Each row of numbers belongs to one of the nodes below and depends on some of the facts about them. Some rows are named. Which node is each other row?

Facts:
Λ: refers to; γ: points at; θ: uses; α: is of sort
tezi θ:lokiku, rekla α:a
flidem Λ:brusim, drovi α:c
poval γ:kurudre, stalir, klebrik, rekla, durar, tazu α:c
klebrik α:a
dosiska Λ:kledra α:b
sutus Λ:zusa, kurudre γ:trofli, mistur, roka, rifem θ:kleste, brelok α:a
plikas α:a
stavak α:a
kligom Λ:plakon γ:gasku, kletris, gravutar, teten α:a
figra θ:ploskomis, tiplak α:a
dradin γ:katro, tezi, menak, plupluk θ:zusa α:a
klagoduk α:a
depo θ:flises, plutruk, matrim, gugri α:a
bibre α:a
dimidos Λ:brutris θ:flofur, ploskomis α:a
pleplo γ:tezi, vonirul, tusku, grezor, troska, dibin, gridror α:a
sopi α:b
steflil α:b
tini Λ:treti, skidrugres α:a
studeto α:a
skidrugres Λ:skugi α:a
plaklin Λ:tifel, dabrom α:a
grezor Λ:kovo α:c
kofluple α:a
bugre α:c
kotre γ:plutruk, savituk, studeto α:a
vonirul Λ:grinos, klobra θ:buren, teten, graskador α:b
loskun θ:noste, pleplo α:b
kobapo θ:kleste, desko, flaludre, fludaver α:a
brusim α:c
dibral Λ:grinos α:a
kiko θ:brusim α:b
tritado Λ:kudri α:c
gugri α:a
broflam θ:rekla, gogo α:a
tiplak α:c
mistur α:c
drigra Λ:grinos θ:drefla α:b
klogril γ:miflisi, dredrum, zuklol, roka θ:fluva, plutruk, ludrus α:a
plutruk α:b
nofi γ:plaklin, zodrer, dibin, studeto θ:steflil, ludrus, tazu, gugri α:a
kovo α:a
savituk θ:zutrun, breflu α:a
brutris Λ:grinos, kudri α:b
gretrer Λ:gasku θ:stavak, bugre, kovo, graskador α:b
plakon Λ:pleplo α:a
brozugras α:b
drira θ:flidem, tiplim, kletris α:a
mino γ:depo, graskador θ:grezor, stalir α:a
rupa α:c
kurudre Λ:kanim θ:tiplim, kletris, grinos α:a
roka Λ:drigra θ:noste, grabropo, reklegum, fludaver α:a
kleste α:a
stuklis α:a
klobra Λ:kobapo γ:zusa, buren, drefla, steflil, klebrik, nifas, durar, brozugras α:c
grabropo α:b
matrim α:b
tenuron γ:reklegum α:b
statru γ:vonirul, zeple, kiko, dofes, dubeklek, figra α:a
zuklol α:b
sive γ:kluzun, vonirul, drefla, plakon, dredrum, kletris θ:katro α:b
gomi Λ:fludaver γ:stavak, kligritin, dibral θ:kluzun, dofes α:c
tifel α:a
dubeklek θ:rupa, laflu, durar α:c
taklo θ:stavak α:b
trubru θ:kofluple α:b
rekla α:b
rifem Λ:tritado α:a
traplel Λ:grabropo, grinos, dabrom, dibral γ:zusa, stavak, flezen, vonirul, gradri, grudan, dubeklek θ:lokiku, klebrik α:c
skedrol γ:miflisi, flezen, klobi, menak α:c
grara α:b
stalir Λ:nifas α:a
lobomon Λ:skugi, grinos θ:nobrizo α:a
kledra Λ:kurudre θ:klagoduk, ploskomis, laflu, dabrom, breflu α:b
dofes α:c
laflu α:c
desko γ:trubru, plakon, laflu, studeto, dibral α:a
miflisi Λ:flezen, stalir α:a
breskal α:c
gasku Λ:skugi θ:mifem, sopi, mistur, gravutar α:c
ratuk θ:sopi, grabropo α:a
lokiku Λ:tusku γ:kluzun, grezor α:a
gravutar α:a
teten Λ:drefla α:c
dabrom α:a
dredrum α:b
dribir θ:peske, stuklis, durar α:a
gradri α:a
tazu α:c
gaske Λ:pleplo, drovi θ:sopi, flidem α:b
troska θ:latru α:b
flezen Λ:drefla, grinos θ:brozugras, studeto α:b
fludaver Λ:lobomon α:b
kletris α:c
vikla Λ:fludaver α:a
flises γ:vikla, brakleben, reklegum, tini, gridror, drigra α:a
gifuger θ:stalir, plikas, breflu α:b
zodrer α:a
katro α:c
tusku Λ:menak θ:skedrol, kalum, tini α:a
luplan γ:trofli, stuklis, broflam, stalir, zuklol, kligritin, dibin, kletris, reklegum α:b
ploskomis Λ:sive, drigra α:b
ludrus α:c
flanoflum α:a
kalum α:b
pumum Λ:brutris, kobapo γ:trubru, kurudre, sistem, drefla, zeple, nifas, dribir, zelor θ:skugi α:c
kudri Λ:grinos γ:trofli, tifel, keba, dubeklek α:b
menak Λ:skugi, grinos α:b
breflu α:b
gupla γ:flanoflum, kledra, kobapo α:a
brakleben θ:stalir, kotre, breskal, klobra α:b
grudan Λ:kobapo α:a
trofli α:c
tiplim α:c
latru α:a
graskador α:a
zelor θ:flidem α:b
kanim Λ:menak, brutris γ:flofur, gaske, roka, breskal, tazu, tritado, lobomon α:b
pimak γ:brusim, brozugras α:c
keba Λ:laflu α:a
flaludre Λ:skugi γ:flanoflum, plaklin, breflu α:a
kligritin θ:flanoflum, mifem α:a
zeflir γ:katro, flanoflum, vonirul, drira, grabropo, dibin α:a
treti Λ:menak, kudri γ:bugre, sistem, drefla, mistur, roka, keba, kiko, dofes α:a
skugi Λ:drigra γ:trofli, zutrun, kalum, dibral α:c
fluva γ:kleste, ploskomis α:c
brosu θ:flises, miflisi, ludrus, brutris, rifem α:a
grinos α:b
klobi θ:tenuron, breskal α:a
kluzun α:b
stusider Λ:miflisi, klebrik α:a
sobel Λ:gugri α:a
zusa α:a
ziskun Λ:bibre, kligom, kobapo γ:brutris, gogo, breskal, dofes θ:bugre, sopi, tenuron α:a
drefla α:a
brelok γ:menak, drira, zuklol, gifuger, grudan, dimidos, dofes, graskador α:a
drovi θ:zutrun α:c
noste α:a
reklegum Λ:skidrugres α:b
ladem θ:buren, steflil, grudan, siklin α:a
buren α:c
tristil Λ:kligom α:a
dibin α:a
sipo γ:noste, tini, keba α:a
pogror α:b
flofur α:b
mifem α:a
durar Λ:pleplo α:a
zeple α:a
plupluk Λ:kudri θ:flises, poval, graskador α:c
fekle γ:gretrer, pogror, skidrugres, gugri α:c
klabrus Λ:drovi, lobomon θ:breflu α:b
siklin γ:depo, rupa, grudan, brozugras α:b
nifas θ:latru, ploskomis, ludrus α:a
sistem Λ:kligritin α:a
peske α:c
takle θ:klagoduk, graskador, breflu α:a
zutrun α:a
gridror α:a
gogo Λ:kligritin, brutris α:a
nobrizo γ:zusa, vonirul, drefla, gradri, zodrer, grara, reklegum α:a
flodrade θ:plikas α:b

Named rows:
klabrus: [  1   0  -1  -4   7   2  -5  -9 -18  -1   3  12  10  -4   6   5  -2   2
   6   1 -13  -3 -12  21 -14   6  -8   8   3 -13  22  -3 -13   8   8  14
   3  17   7]
zelor: [  0   3  -6  -5   8  -2  -6   0   3 -13  12   6  -1  -2   5   0  14  -3
  16   4 -10   1 -10  -3   2  11   2   1  -3  -5  11 -14  -3  -8  -1   1
   0  -3  -4]
skedrol: [ -2   2   0   6  -1   2   6   0  16   8  -6   2  -4  -5  -9  -7  -4  13
 -11   5   1   6  15  -6   4   0   3  -4  -1  10 -17   3   0  -2  -1  -7
   3  -1  -3]
stuklis: [-2  0  6  2 -2  1  4  1 -5  5 -1  3 -2  6  0  7 -4  1  1 -3  6  6  4  5
 -3 -5 -8  6 -1 -2 -4  7 -4  3 -2  1 -4 -1 -1]
pogror: [ -1   2  -2   6   1  -4   0   1   4 -11   7   2   1   4   1   3  10  -1
   7   3  -7   4 -14  -2   1   8  -3   3  -1  -7  11  -8  -3  -2   4   2
  -4  -2  -3]
bugre: [  0   1   4   3   1   2  11  -7   5   9  -4  10  -9   5  -9  -1 -12  15
  -5   0   6  10  13  -4  -1  -4 -12   3  -2   7 -12  10  -6   0  -9   4
  -1  -1  -5]
flises: [ -5  -9   9  25 -15  -1  16   6   7   9  -7 -11  -1   9  -9   1  -3  -9
 -25   5  13  -1 -11   7   6 -10  -3  -3   5  -1  -8  15   7  15  15  -7
  -2  -4   9]
zeflir: [-2 -2  1 -3  2  0 -8 11  7  5  1 -1  1  0 -2  1  6 -2  1  0  0 -2 10  1
  4  1 10 -1  0  4 -5  0  3  5  3 -7  1 -1  3]
kudri: [ -6  -1   0  11   0  -6   4   2   9  -7   6   8   4  -5   3  -1  17  -7
   7   5  -7  11 -16   2   6   9   1  -3   3  -4   3  -9  -2  -2  10   4
   2   4   4]
ratuk: [  2   5  -9 -19   9   2 -11   3  -2  -4   6   1  -3  -5   9   0   6  -2
  22  -2  -3  -4  16  -6   2   4   8  -3  -6   6  -2 -11   2 -11 -12   2
   4  -6  -1]
tusku: [  3  -2 -11 -16   6   3 -12   2  -7  -5   2  -8   1  -8   7  -4   2  -5
  13  -1  -3 -17   7   0   0   2  11  -4   0   2   5  -4   7 -10  -5   3
   6  -2   4]
zuklol: [  0   0  -2   3   2  -6  -1   0   3 -10   5   2   0   3   2   3   8  -1
   4   3  -7   7 -18  -2   1   7  -2   1   0  -6   9  -6  -4  -2   3   2
  -3  -2  -4]
roka: [ -2   5 -12 -21  13   2  -7   0  -2  -6   3  -9   6 -20   8  -5   8  -8
  25   1  -5 -10  11  -9   6   2  14  -5  -4   4   0 -14   3 -16 -12   3
   8  -7  -2]
tiplim: [  1   2   1  -1   2   2   9  -4  15   4   1   4 -10   5 -10  -3  -5  15
  -4   2   9   9  13 -13   7  -2  -4   0  -3   9 -18   6  -3  -5 -13  -2
  -5 -10  -9]
gomi: [  0  -3 -11 -15  12   4   0  -3   7   5  -7  -2   9 -20  -4 -11  -5   5
   2   6  -6 -15  15  -3   6   5  18  -9   3  11  -7  -4   4  -7  -2   7
  13   1   6]
katro: [  3   1  -1   0   0   2   6  -5  10   4  -3  -1  -7   4 -11  -5  -9  14
  -7   2   5   1  12  -9   2  -3  -3   1  -3   8 -10   4   1  -2  -7  -3
  -2  -6  -6]
sistem: [-3  3  0 -5  6  1  7 -2 -2  2  2 -5  3 -4  0  1  0 -7  5  2  2 -2  4 -2
  2 -6  2  0  0  0 -1  0 -1  0 -7 -4  1 -4 -4]

Rows to name:
No name comes twice in this set of rows, the named rows included.
[ -1   1  13   4 -14   2  -3  -1  -7  14   3  18 -11  15   3   9  -7  11
   3 -11   9  20  15  16 -10  -1 -19  11  -3  -2  -7  11 -13   5  -1   2
  -7   5   2] -> stalir
[  6  -2  -4 -11   0   8  -6 -11  -9   7  -6   8  -4  -4   3  -7 -18  17
  -1  -6  -5  -9  21   7  -9   2  -2   0   3   6   2   5   2  -7  -4  14
   7   9  10] -> drovi
[  3  -1 -12 -13  11   6  -3  -1   2   3  -5  -3   0 -17  -4 -17   0   3
  -2   9  -9 -16  21  -7   7   4  14  -8   0   9  -5  -6   8  -7  -3  -5
  14   3   7] -> traplel
[  2  -5  -2  15  -8   0  15  -8   4   2 -16 -20  -2   5 -14  -6 -19   5
 -27   4   8  -9  -5  -6   2 -11  -4  -5   3   2  -6  11  11   2   1   0
   3  -4   1] -> tazu
[ -7   5   2   8  -5  -3  -1  13   9   5   4  -2  -3  -1   0   2   9  -1
   0   4   1  13   8  -4   6  -3   6  -3  -5   7 -15  -3  -1  -2   1 -14
  -3  -5  -8] -> brelok
[ -1   2  -2   4   9  -4   5  -3   0 -10   7   1   5   1  -2   5   9  -5
   4   7  -4   3 -20  -2   1   3   0   3   1  -7  11  -7  -5   2   0  -1
   1  -1  -8] -> dosiska
[ -1  -5  -1  15 -11   0  10  -3   8   7 -14 -14   1  -2 -13  -7 -11   6
 -30   5   2  -7  -1  -2   3  -6   4  -6   3   6 -11   8  10   4  12  -2
   8  -1   4] -> fluva
[  6  -6  -5   4  -3  -2  -4  -4  -7 -13   0  -5   5   1   2  -1   3  -8
  -5   3  -9 -13 -23   7  -4   6   1  -2   3 -10  20  -4   6   3  11   5
   5   4   6] -> troska
[ -6   3   4   1   7  -3   1  11  16   5   4  -2   7  -4  -5   4  12   0
   4   8   4   6   7  -6  10   0  11  -1  -3   8 -13  -3  -7   4  -2 -15
  -4  -9  -8] -> flaludre
[ -1   3  -3 -13   2   5 -18   5 -14  11   1   9   4 -15  14  -1  -1   3
   9  -2 -12  -5  21  16 -10   5   7   1  -1   3   4  -4  -5   1   5   5
   9  16  12] -> mino

The same nodes again, as new rows of numbers:
Some rows with their names:
lobomon: [  4 -17   4  13  15 -20  14  23  19  15 -21  17 -25 -20  14 -16   9 -14
  11  13 -39  -2   6  -9  22 -26 -25]
skedrol: [-18   8  26   0 -14  25  -6   9 -12 -13   5 -22  20 -13 -27  10  15  -6
   2 -26   3   2  -4  20 -21  28  16]
nifas: [-16 -23 -14  10 -15 -19  10  26  20  11 -20  15 -35  -3  32  15  -3   6
  -2 -26  22  24   6 -27  29  19  -7]
studeto: [ 13  11 -18   1 -11   7 -10 -16   7   0  -6  17   5  12 -11   5 -16  -6
 -14   5  18 -10   3  22   0 -15   4]
klabrus: [-19 -20  34  -2  13 -16  18  23 -13  15  27  23 -23 -21   1 -41 -18   6
  20 -14 -31  11 -31 -28  13 -30 -14]
gasku: [-21 -27  15  12   9 -15  16  23  12  15 -22 -21  25  -6 -28 -28  29   5
  23  24 -40 -21   5  -5  -7  28   2]
zodrer: [ 16   6 -16   0 -11   2  -5 -13   0  -7  -2  13  17  11   4   7 -17  -5
 -19   3  17  -8   4  13   2  -7   8]
kluzun: [  4  12   0   0  -8   1 -12 -11  -9 -24  -3   3  16  11   6  16 -10  16
  -2   4  19  24 -12   6   3   5  -8]
brosu: [-14 -21 -14  10 -11 -20   8  20  19  12 -17  18 -34  -3  35  15   8   2
   0 -16  15   5   7 -22  24  13   1]
tritado: [ -5  -6  20 -33   3  24 -18  -9 -33  15 -12 -24  15 -14 -29  12  25  20
   3  -3 -24   4   5 -21 -24  26 -20]
desko: [ 15  28 -19   2  -6  14 -15 -12  12 -13 -11   5 -14   3  -7 -14 -20 -20
  -8 -10   9 -18   2  30  -5 -10  14]
rekla: [  4  12  -4   1  -4  -2 -11 -11  -4 -21  -8   3  11  11   4  16  -6  15
   5   2  20  28  -7   8   8   7  -9]
troska: [-20 -16   4   9  -9 -18   0  19  17   8 -13  10 -34   2  36  20  16  19
  20 -13  16  29   4 -24  26  19 -16]
dimidos: [  0 -20 -15  -1   3 -16  12  21  11  16 -19  -4 -35  -8  33   3   3  13
  15  -7 -12  12   7 -27  25 -14 -17]
klobi: [-16 -23 -11   3   0 -22  10   2  21  12   7  21 -27 -11  34   3  19  -6
   7  19 -10 -29   6   2  12   0  14]
flises: [ 16  27 -14   8  -7  14 -18   2   7 -19 -16   1 -22   8  22  -6 -19 -18
 -19 -13   3 -14   4   8   7  12  13]
savituk: [-19 -23  19 -18 -13 -18  19   7   5  14  27  26 -23 -24  22 -39 -20 -13
 -10 -20 -21 -25 -28 -28  18 -30  20]

Rows to name:
No name comes twice in this set of rows, the named rows included.
[-16 -21  -2   4  35 -25  17  -7  21  12  25   0  20  16  12 -10  30   6
  23  38 -36 -34   5  32 -27   3 -11] -> gaske
[-20 -18  30  -4  19   9  11  25  -2  13  10 -24 -33 -18  -5 -10  29   5
  22 -18 -36 -25   6 -27 -15  30   3] -> pumum
[ 18  23 -11   1   2   8 -12  -9   6 -20  -7   5  -1  -3   2 -14 -17 -22
 -14 -13   3 -14   2  23  -4   2  18] -> sipo
[  7  28  28   1   0   0 -28 -12  13  -3  -2   9  20 -21  -2  20   6  15
 -12   8  -5  24   1  31   3 -15 -25] -> grinos
[-19 -10  15   7 -17  26 -11  16 -11   0 -12 -23 -15   1 -25  18  13  17
 -14 -25  23  27   5 -24   8  35 -12] -> ludrus
[ 18  22 -18   4  10  11   3   0  -7   4 -18 -19 -14  12   1 -26 -18 -16
   5  12 -25 -13   5   1 -11 -15   6] -> lokiku
[-16 -21 -10   9 -14 -19   8  23  18  11  -9  19 -34 -10  34  12  -2   3
  -4 -23  13  10   6 -26  26   5   2] -> figra
[ 13  -2 -10 -13  -9   1   4 -14  -7  -1  16  22  19  -6 -18 -14 -21 -13
 -18  -7  16  -8  -9  -2   2 -26  15] -> zutrun
[ 18  25  -7 -30  25  11 -20 -14 -31   3 -26 -22 -24  -4 -21  -9  -7  11
  23  22 -30  29  -1 -16  -8  -1   1] -> kanim
[-20 -22  21 -11 -16 -20  17  13   5  12  25  26 -30 -23  28 -35 -19 -11
 -11 -22 -15 -17 -25 -29  21 -30  21] -> takle
[ 18  20  -8   2  -7   2  -3  -1   3 -25  -6  -5   8  -2  24  -7 -19 -22
 -18 -13   0  -9   2  24  -3   2  20] -> statru
[-18  -6  -9   6 -10 -18  11  16  19   7  -2   7 -35 -13  34  -8   9 -16
  17  -9 -18 -21   4  16  11 -11  19] -> dradin
[-13 -25 -11   8 -13 -20  14  16  17  12 -10  15 -36  -9  36  12   9   1
  10 -16  15   9   7 -15  24   0   6] -> depo
[-19   7 -18  11 -14  -7  -3  21  19  10 -20   8 -35  -1  35   4   6  -6
  15 -22  -2 -16   7 -12  23   5   6] -> nofi
[ 15  29 -15   8  -8  13   2   0  11 -23  16  -5   3  19  21 -13 -20 -18
 -16  -4  11 -26   4  26 -13 -16  13] -> pleplo

